Each row has a name. Each question is about the rows just above it. Places in a row count from 0.

sop: [ 34 -81  51 -35  -4  18  -5  -9 -49  -4  54 -76 -27 -49  13 -11  66  16
 -23  30  -7  54  20  10  77  73 -53  10]
Lesim: [-28 -67  14  47  43  16 -36  82  21  26  12 -10  77  62  11 -59 -32 -59
 -18  28 -39  35 -62  -3  76  31 -49  17]
kela: [-38  79  62 -51 -50  76  35  17  10  41 -63 -71 -52 -34 -82  57 -66 -76
  75 -11   6  17 -23 -82  46 -57  48  18]
zal: [ 15  -3  14 -64 -80  77  72 -78  42   0  -3  33 -17  40  46  15 -54  62
 -17 -61  19 -25 -75 -35  49  31  30 -46]
kefot: [-28 -52  12  -7 -13  45 -67 -31 -29  55  59  73  -8  68  25   5 -55 -41
 -68 -64  43 -73 -15 -34 -35 -74 -77  -2]
kuzo: [-33 -31 -38  57  24 -37  -3  68 -53 -33  17  14 -70   6 -34  79  56  27
  16  58  73 -68 -23  -7 -61   8 -41  -6]
Count the entries of [-33 -31 -38  57  24 -37  -3  68 -53 -33  17  14 -70   6 -34  79  56  27
  16  58  73 -68 -23  -7 -61   8 -41  -6]: : 28
Where does [ 34 -81  51 -35  -4  18  -5  -9 -49  -4  54 -76 -27 -49  13 -11  66  16
 -23  30  -7  55  20  10  77  73 -53  10] differ from sop, and what was there? : 21, [54]
Changed kuzo: [-33 -31 -38  57  24 -37  -3  68 -53 -33  17  13 -70   6 -34  79  56  27
  16  58  73 -68 -23  -7 -61   8 -41  -6]. Place and old value: : 11, [14]
Where does [ 34 -81  51 -35  -4  18  -5  -9 -49  -4  54 -76 -27 -49  13 -12  66  16
 -23  30  -7  54  20  10  77  73 -53  10] differ from sop, and what was there? : 15, [-11]

Mube: [ 60  77  40 -10]
mef: [-4 11 45 -1]
pib: [ -5 -15 -13  -3]
keb: [  1 -12 -24  19]
kefib: [ -7 -21   2   3]
butaz: [ 12  49  41 -20]
dake: [-43 -19   1 -25]
Among the named rows, does one hold [-1 45] next to each other, in this order? : no
Number of entries in [ -5 -15 -13]: : 3
Does one of the named rows hold [  1 -12] side by side, in this order? : yes
Among the named rows, does one hold [  1 -19] next to each other, in this order? : no
One entry of pib was changed: [ -6 -15 -13  -3]. Where, and from what? : 0, [-5]

vut: [-15  21 -79  40 -27  -6   9  30]
Mamel: [ -6  -7 -57  10  -5  -4  72   6]
Nedep: [-67   5 -12  42  11  -6 -11  23]
tipoz: [-30  46 -18  40  11   9   9   0]
kal: [-50 -56   8 -37 -34 -45   7 -34]
Number of entries in [-30  46 -18  40  11   9   9]: : 7
Changed tipoz: [-30  47 -18  40  11   9   9   0]. Place and old value: : 1, [46]
Among the named rows, does one hold [-29  46 -18  40] next to each other, in this order? : no
Is [-34 -45] printed in one of the named rows, side by side and in this order? : yes
One entry of Mamel was changed: [ -6  -7 -57  10  -5  -4  72   7]. Where, and from what? : 7, [6]
Does one of the named rows hold [-15  22] side by side, in this order? : no
Changed tipoz: [-30  45 -18  40  11   9   9   0]. Place and old value: : 1, [46]

nepab: [-26 -14 -25 -27   1   6 -27  -4 -20 -56 -21 -22  42  17  46  14  42 -34
 -30  42  23   9  -1   8  42  12 -18   1 -27 -28  66  17 -43 -33 -34  -4
 -25  -7   9   4  10  92 -47  -3 -11 -41 -10  -8   7 -41   5  -8 -26  -4
 -39  -7]
Nitu: [-32 -14 -34 -32  -2   1 -25   4 -16 -52 -41 -11  29  -1  37 -30  37 -31
 -23  27   3  15   7  16  52 -15 -19  32 -15  -3  13  12 -18 -25 -32   1
 -13 -13   7  -8 -42  75   6   2 -27 -35 -11  -7   9 -36  14 -22 -24   8
 -25 -10]
bosob: [ 52 -39  25 -18 -38  21   7 -54 -41  -8 -38  33 -21 -17 -18  16  32 -33
 -19 -14 -35 -80  22  23 -13  18 -17  37 -63  10 -17  -6  26   6  27  21
 -38 -38  20 -23 -41   0 -55  26 -36  46  53  55  33   5 -20  19 -11 -33
  32  14]
debib: [-24  10  20   9  41 -33  27 -62 -10  -2   2  21  -6   8   3   9  31  12
  39 -22  17   6  28  -1 -14 -29  25  -5  12 -29 -20   9  24   8  35  33
 -19 -26  13  -7 -51  -2  17  13 -16 -47  47  -4  35 -15  -2  -5 -15 -32
  24 -27]
bal: [ 24 -38 -37  28 -49  -5  47   1  26 -56 -43 -21 -82 -47  12  -5 -40  26
  62  35 -37 -90  -1 -15   8 -34   3  27 -66   6  44 -18 -56 -35 -39  32
 -42 -40  15 -13 -16  69 -79  11 -25  66  46  50 -20 -15 -31  51  29 -42
 -37  -4]
rizu: [-26 -14 -25 -27   1   6 -27  -4 -20 -56 -21 -22  42  17  46 -25  42 -34
 -30  42  23   9  -1   8  42  12 -18   1 -27 -28  17  17 -43 -33 -34  -4
 -19  -7   9   4  10  92   6  -3 -20 -41 -10  -8   7 -41   5  -8 -26  -4
 -39  -7]
lavur: [-32 -14 -34 -32  -2   1 -25   4 -16 -52 -41 -11  29  -1  37 -32  37 -31
 -23  27   3  15  27  16  52 -15 -19  32 -15  -3 -43  12 -18 -25 -32   1
 -13 -13 -12  -8 -42  75   6   2 -27  -5 -11  -7   9 -36  14 -22 -24   8
 -25 -10]
sov: [ 10  -4 -19  25  32 -21   6 -31  34 -13  10  41  10   7  -1  13 -45  11
   6 -18 -35  46   5 -12  -7  44  -3  17 -46  29  10  22  27  13  19  42
 -39  27   5 -20  10   0 -39 -31 -14   5  22  49 -24 -32 -23   9  27  21
  25  13]
lozop: [ -3 -17  26  -1  36 -21  53 -69 -12 -25   6  24   1   4  -2   7  30  -4
  10 -23  12  10  32   2   0 -25  19  11  18 -29 -18 -21   6  12  36  41
  -9 -13  19  -2   5 -12   9   8 -44 -38  50   8  28  -7  -7   8 -14 -27
  13 -38]
bilez: [-61  25  -2  29  25 -26  22   3   5  -9 -49 -18  37 -40 -14   6 -19  21
  58   2  38  20 -23 -21   4 -12  12 -13  32  10  39 -29 -32 -22  11  41
 -12  32   6  -3   6  -8 -11 -19 -11  46   0 -13 -35 -11   7   8  22  30
 -15   9]
lali: [-25 -14  34   1  33 -19  21 -12 -29   4 -35 -39  25 -15 -28 -19  -6  20
  44 -17  16  29 -14  30  -5 -32  15 -20  25  14  30 -23 -33 -11  18  35
 -25  33   0 -11 -39  26   7 -26  13  53 -26   0 -14   9  -2  -6  32  34
 -23  13]
Muze: [-58 -19 -33  -9   4  14 -17  19 -12 -57 -25 -30  26  11  41 -23  42 -36
 -32  36 -15  -2  37 -17  41   8 -23  10 -34  -1  20  17   0 -24  -6  -8
   5  18   0 -14 -36  80  21   1 -47 -44   2 -12  27 -43  24 -13 -17  -1
 -49  22]
Is [ 15 -32  -5] printed in one of the named rows, side by side and in this order? : no
Is [-43  11] printed in one of the named rows, side by side and in this order? : no
Does one of the named rows hold [16 32] side by side, in this order? : yes
Changed Nitu: [-32 -14 -34 -32  -2   1 -25   4 -16 -52 -41 -11  29  -1  37 -30  38 -31
 -23  27   3  15   7  16  52 -15 -19  32 -15  -3  13  12 -18 -25 -32   1
 -13 -13   7  -8 -42  75   6   2 -27 -35 -11  -7   9 -36  14 -22 -24   8
 -25 -10]. Place and old value: : 16, [37]
Changed Muze: [-58 -19 -33  -9   4  14 -17  19 -12 -57 -25 -30  26  11  41 -22  42 -36
 -32  36 -15  -2  37 -17  41   8 -23  10 -34  -1  20  17   0 -24  -6  -8
   5  18   0 -14 -36  80  21   1 -47 -44   2 -12  27 -43  24 -13 -17  -1
 -49  22]. Place and old value: : 15, [-23]
Count the entries of [-32 -14 -34]: : 3
Where does [ 24 -38 -37  28 -49  -5  47   1  26 -56 -43 -21 -82 -47  12  -5 -40  26
  62  35 -37 -90  -1 -15   8 -34   3  27 -66   6  44 -18 -56 -35 -39  32
 -42 -40  15 -13 -16  70 -79  11 -25  66  46  50 -20 -15 -31  51  29 -42
 -37  -4] differ from bal, and what was there? : 41, [69]

gakeb: [-73 -72 -76 -26]
ruf: [-12  50  64  22]
birak: [-23  63   8 -28]
mubis: [-70 -66  31 -33]
belam: [ 77  61 -54  21]
buvaf: [-81 -68 -50  16]
Nafem: [ 1 -8 28 11]
peku: [-68 -56 -77 -17]
vab: [-11 -64 -60 -20]
Changed ruf: [-12  50  64  21]. Place and old value: : 3, [22]
Number of entries in [-68 -56]: : 2
Changed vab: [-12 -64 -60 -20]. Place and old value: : 0, [-11]
Among the named rows, does one hold [-69 -56] next to each other, in this order? : no
Where does [-68 -56 -78 -17] differ from peku, and what was there? : 2, [-77]
Count the entries of [ 77  61 -54]: : 3

duka: [  7 -15  14 -19  -7 -15 -36  25   8  -8   4  -3 -24   6  16  38  -4 -11
 -15  -4   9  11  -5  17  -5   9 -12 -21  35 -24  -4 -18  20 -23   3  19
  34   2  46   2  36  -4  16  -6]
nif: [ 18  -5   6   7  -3  28  10  -3   6 -18   8  -3  28  -7   8  -3   9   3
  -5  -7   9   9  -8  -1  -4  16 -14  -9  -5  15  -5  -5  -2 -30  23   9
  -6 -17 -11   7  -9 -17   0   7]
rut: [-15  17  -4   8  29 -17   9 -76  23 -16   9 -19  32 -22  17  -4  13  11
  22  -7  11 -16  17  -7  -3   9  -4 -33  -7  24 -21 -39  20 -37  23 -23
  -5 -33  -8  -5   1   3  -2  17]
Sulu: [ 18  -5   6   7  -3  28  10  -3   6 -18   8  -3  28  -7   8  -3   9   3
  -5  -7   9   9  -8  -1  -4  16 -14  45  -7 -14  26  37 -13  13 -14  10
 -15  22 -15  -5  -7  19  -2  -7]
Zas: [-12   8   7 -20   3   8  18  -3   9   9   4 -11  -6  22 -10  -9 -17  -2
   4   1   3 -18 -19  -3   4 -19   4  10  -4 -12   2  37 -11   4 -14  13
  -8   9 -13  -4  -3  13   0  -6]
vavaz: [-12   8   7 -20   3   8  18  -3  13   9   4 -11  -6  22 -10  -9  10  -2
   4   1   3 -18 -19  -3   4 -19   4  10  -4 -12   2  37 -11   4 -14  13
  -8   9 -13  -4  -3  13   0  -6]
tob: [ 18  -8  10  -8  24 -18   3  11   8 -13   5   8 -19   1  17  28  -8   3
  -2 -11 -23  10  -3  -1  12  10   4 -12  -5 -25 -16  -2  -9  14 -21   5
   0   3  -5  39  13   0  13  13]
Vugib: [ 18  -1   7   7   9  28  11 -10   8 -33  22  -9  32 -19  13   0  13   6
  -2 -10  17   9  -9  -1 -11  33 -14 -14  -6  24  -8 -29   4 -37  25   8
  -6 -37 -11   9 -17 -27   0  12]
Zenok: [ 18  -5   6   7  -3  28  10  -3   6 -18   8  -3  28  -7   8  -3   9   3
  -5  -7   9   9  -8  -1  -4  16 -14  20  -5 -14  10  37 -13  13 -14  10
 -15  22 -15  -5  -7  19  -2  -7]
Number of entries in [ 18  -8  10  -8  24 -18   3  11   8 -13   5]: : 11
Count the entries of [ 18  -5   6   7  -3  28  10  -3   6 -18   8  -3  28  -7   8  -3   9   3
  -5  -7   9   9  -8  -1  -4  16 -14  20  -5 -14  10  37 -13  13 -14  10]: : 36

Belaf: [  7   4 -33 -51  82  -9 -10   5 -40  37  46 -36  32  23  16 -23   7  -5
  34 -44  30 -46 -55 -58  24 -42   6  -8  35  12 -18   3  83  29 -47  20
 -27  14  37 -39  14   9  41  -4  23 -32 -37  34  38  42 -30  -4 -26   1
  47  50 -20  22  34  -8  18  27]
dip: [  7   4 -31 -51  82  -9 -10   5 -40  37  46 -36  32  23  16 -23   7  -5
  34 -44  30 -46 -55 -58  24 -42   6  -8  35  12 -18   3  83  29 -47  20
 -27  14  37 -17  14   9  41  -4  23 -32 -37  34  38  42 -30  -4 -26   1
  47  50 -20  22  34  -8  18  27]
favoz: [ 94  11 -23  46  24  -4   7 -38 -28 -26 -45   5 -20   3   5  30  68  41
 -66  18  49  85   0  -6   6 -10 -40 -51  56 -10  -6 -23   9  44  13  -4
  23 -15  35 -46  63   4  30 -10   4 -26  11  17  11  22  85  47  23  22
 -44 -12   5  62  15 -25  11 -14]
Is [11 17 11 22] printed in one of the named rows, side by side and in this order? : yes
Among the named rows, does one hold [-44  30] next to each other, in this order? : yes

Gosi: [54 33 -3 20  3]
ker: [17 24 -3 -4  0]
Vipo: [83 -9  2 45  3]
godas: [-14  -1  -4 -25   2]
nalu: [ 31 -15  -2   7   2]
metis: [  4 -26  -7  -3  -3]
Mesis: [-48  19 -18 -43  -5]
gel: [ -7  11  -4 -20   1]
Meru: [ 24 -14  -5   4   2]
gozom: [ -2  -6  -8 -14  -1]
Among the named rows, does one hold [45  2] next to each other, in this order? : no
Number of entries in [ -2  -6  -8 -14]: : 4
Among the named rows, does one hold [ -5 -43 -18] next to each other, in this order? : no
Is [ -1  -4 -25   2] printed in one of the named rows, side by side and in this order? : yes
Where does [17 24 -4 -4  0] differ from ker, and what was there? : 2, [-3]
Changed ker: [17 24 -3 -4  1]. Place and old value: : 4, [0]

beda: [ 32  17 -31 -13 -19 -16  37 -34  39 -17  21 -13  28   7   9  13]
zedib: [-39   3 -12  34 -72  19 -86  63  22  16   1  62  47 -13  45 -14]
vafu: [ -9  15 -31   1 -87 -10 -76  19  44 -11  17  61  65 -12  53   2]
pive: [ 11 -13  30  -4  78   6  55 -25 -43   7 -13 -37 -64   3 -40 -23]
Zipa: [-24   9 -22  19 -82   5 -86  44  36   3  10  63  58 -12  50  -6]
nabip: [ 11 -13  30  -4  78   6  55 -25 -43   7 -13 -37 -64   9 -44  -1]
Kosel: [-43 -19  23  54  -3  50 -56  76 -27  46 -24  29 -13  -9   4 -24]
Gif: [-36 -24  41  44  71  44  27  47 -56  42 -29 -33 -64   5 -43 -21]
vuv: [-15  14 -28   7 -87  -5 -80  27  43  -7  14  62  65 -12  53  -2]
Where does [ -9  15 -31   1 -87 -11 -76  19  44 -11  17  61  65 -12  53   2] differ from vafu, and what was there? : 5, [-10]
Changed vafu: [ -9  15 -31   1 -87  -9 -76  19  44 -11  17  61  65 -12  53   2]. Place and old value: : 5, [-10]
One entry of zedib was changed: [-40   3 -12  34 -72  19 -86  63  22  16   1  62  47 -13  45 -14]. Where, and from what? : 0, [-39]
One entry of pive was changed: [ 11 -13  30  -4  78   7  55 -25 -43   7 -13 -37 -64   3 -40 -23]. Where, and from what? : 5, [6]
One entry of vafu was changed: [ -9  15 -31   1 -87 -10 -76  19  44 -11  17  61  65 -11  53   2]. Where, and from what? : 13, [-12]

banil: [-20 -23 -20  -3  36 -30   4 -43  -9  54  45 -50 -30 -27  48  17 -33  34
 -53 -51 -17 -60 -20 -67  -2  21  36 -42 -53 -37  11 -67 -25  52  12 -38
  27  38 -29 -24 -49  -4 -30 -63 -38   8 -33  17  20  26  -9  32 -38 -42
 -40  33  26]
vetu: [ 14 -40 -19 -36  18 -23  25 -20  12  -1   5 -40  -2 -25  -1  -8 -36  23
  19 -23 -14 -15 -46 -21 -39 -27   6   0  12 -34 -19 -18 -37  -2 -34 -37
 -11  21 -12 -26  -6  26   9 -18  13   7 -38  -4  -9  31 -16 -26  28 -23
   9 -19 -26]
Buget: [ 40 -31 -38 -17   2   7  21 -35  34  -8  15 -28  -3 -42  -6 -25 -10  -1
  19 -35 -21 -22 -27  -7 -26 -13  11 -22  14 -27 -32 -25 -21   4  -2 -18
   4  23 -37 -38  21  -2 -22 -32 -17  -1 -13  28 -16  27   5  -8  18   8
   2   3  -1]
Lib: [ 14  28  34  45 -39  -8 -54 -47 -34  -8 -12  12  69 -40  10  14  39  19
 -13 -48  38 -49  21  -4 -30 -31 -44 -50 -32  26  48 -21  50  -6  24 -30
  -8 -18 -60 -61   6  28 -52 -11 -11 -62  37  37 -64  -7  79  37 -30  -1
  55  -4  -5]
mav: [-13  12  25  12   5  -2   1   8 -14  14   4  -4   9  20  22  26  -4  17
  -3   0  21  -1  -4 -11   8   7  -2  13  -9  12  27   1   7   4  -3  -6
   9   5  14   7 -14  13   0   8   0  13  -2  -4   5   2  -2  12  -4  -8
   1   0   0]
Degef: [-20 -23 -20  -3  36 -30   4 -43  -9  54  45 -50 -30 -27  48  17 -33  34
 -53 -51 -17 -60 -20 -67  -2  21  36 -42 -53 -37  -6 -23 -58 -15 -69 -62
 -43  15   0 -26 -42  57  39 -11  47   1 -67 -41 -10  29 -37 -49  31 -61
  17 -51 -58]
Does one of the named rows hold [26 20] side by side, in this order? : no
Changed Buget: [ 40 -31 -38 -17   2   7  21 -35  34  -8  15 -28  -3 -42  -6 -25 -10  -1
  19 -35 -21 -22 -27  -7 -26 -13  11 -22  14 -27 -32 -25 -21   4  -2 -18
   4  23 -38 -38  21  -2 -22 -32 -17  -1 -13  28 -16  27   5  -8  18   8
   2   3  -1]. Place and old value: : 38, [-37]

Bidem: [  0 -21  -4  -4  -9 -17  -3  13]
vofu: [ 6 40  3  2 10 28 -4 -1]
sol: [  6  40   3   2  10 -20  -4  -1]
Les: [ 47   8  23  74  50 -32  67 -40]
Count the entries of [  0 -21  -4  -4  -9]: : 5
Number of entries in [ 6 40  3  2]: : 4
Is [-32  50  74  23] printed in one of the named rows, side by side and in this order? : no
Does one of the named rows hold [ -9 -17] side by side, in this order? : yes
Count the entries of [ 6 40  3  2]: : 4
Count the entries of [ 6 40  3  2 10 28 -4]: : 7

sibu: [ -7 -49  -6   4   4  -6]
zer: [ -5 -32 -26  18  -4  -1]
vufof: [ 30 -47  -8 -19 -30  37]
Lok: [ 32 -59   6 -12 -31  36]
diz: [ -5 -44 -12   7   0   0]
nev: [ 34 -16 -45   4 -48  53]
Bon: [  8 -58   5   7   7   3]
Ras: [  8 -66  15 -16 -17   9]
Nat: [ -4 -17 -44  29 -11   7]
Where does [ 32 -60   6 -12 -31  36] differ from Lok, and what was there? : 1, [-59]
One entry of Ras was changed: [  8 -66  16 -16 -17   9]. Where, and from what? : 2, [15]
Where does [  8 -58   4   7   7   3] differ from Bon, and what was there? : 2, [5]
Is [ -8 -20] printed in one of the named rows, side by side and in this order? : no
One entry of Lok was changed: [ 32 -59   5 -12 -31  36]. Where, and from what? : 2, [6]
One entry of nev was changed: [ 33 -16 -45   4 -48  53]. Where, and from what? : 0, [34]

tuti: [-21   0 -35 -45 -10 -37]
Gane: [-36   3  20 -15 -12  -5]
tig: [-12  -5 -79 -33 -14 -65]
Bupid: [-22   3  15  69 -20 -12]
bov: [-16  -6 -58 -76 -11 -48]
Dig: [-30  -2 -25 -60 -11 -30]
poko: [-28   1  36 -67  -8  11]
pedil: [  0   0  16 -46  -6  -1]
lodar: [-21  -2 -35 -45 -10 -37]
rubet: [-29   1 -18  39 -21 -33]
tebur: [-17  -5  28 -32 -17  12]
datog: [ -9   2  65  37 -15  28]
Count the entries of [-16  -6 -58 -76]: : 4
How many entries does [-12  -5 -79 -33 -14 -65] have? : 6
Does one of the named rows hold [-57 -76] side by side, in this order? : no
Where does [-16  -6 -58 -77 -11 -48] differ from bov, and what was there? : 3, [-76]
How many entries does [-17  -5  28] have? : 3
One entry of datog was changed: [ -9   2  65  37 -15  29]. Where, and from what? : 5, [28]
Where does [-29  -2 -25 -60 -11 -30] differ from Dig, and what was there? : 0, [-30]

bifek: [ 62  12   9 -11]
pifim: [ 19   4 -63  62]
mam: [62 12  9 52]
rikan: [-22 -14  55  -5]
mut: [ 43 -76 -28  58]
nibu: [ 43 -76 -63 -18]
One entry of nibu was changed: [ 43 -77 -63 -18]. Where, and from what? : 1, [-76]
Count the entries of [-22]: : 1

gemim: [  0  -9 -10  17  26 -20 -11   2  20   0 -10 -15  -1  28 -11]
sopon: [  0  -9 -10  17  26 -20 -11   2  20  14 -10 -15  -1  28  12]
Pozum: [  0  -9 -10  17  26 -20 -11   2  20  14 -10 -15  -1  28 -11]
One entry of Pozum was changed: [  0  -9 -10  17  26 -20 -11   2  20  14 -10 -15  -1  27 -11]. Where, and from what? : 13, [28]
Is [ 20  14 -10 -15] printed in one of the named rows, side by side and in this order? : yes
Where does [  0  -9 -10  17  26 -20 -11   2  20  14 -10 -16  -1  28 -11] differ from Pozum, and what was there? : 11, [-15]
Among the named rows, does one hold [ 14 -10 -15  -1  28] next to each other, in this order? : yes

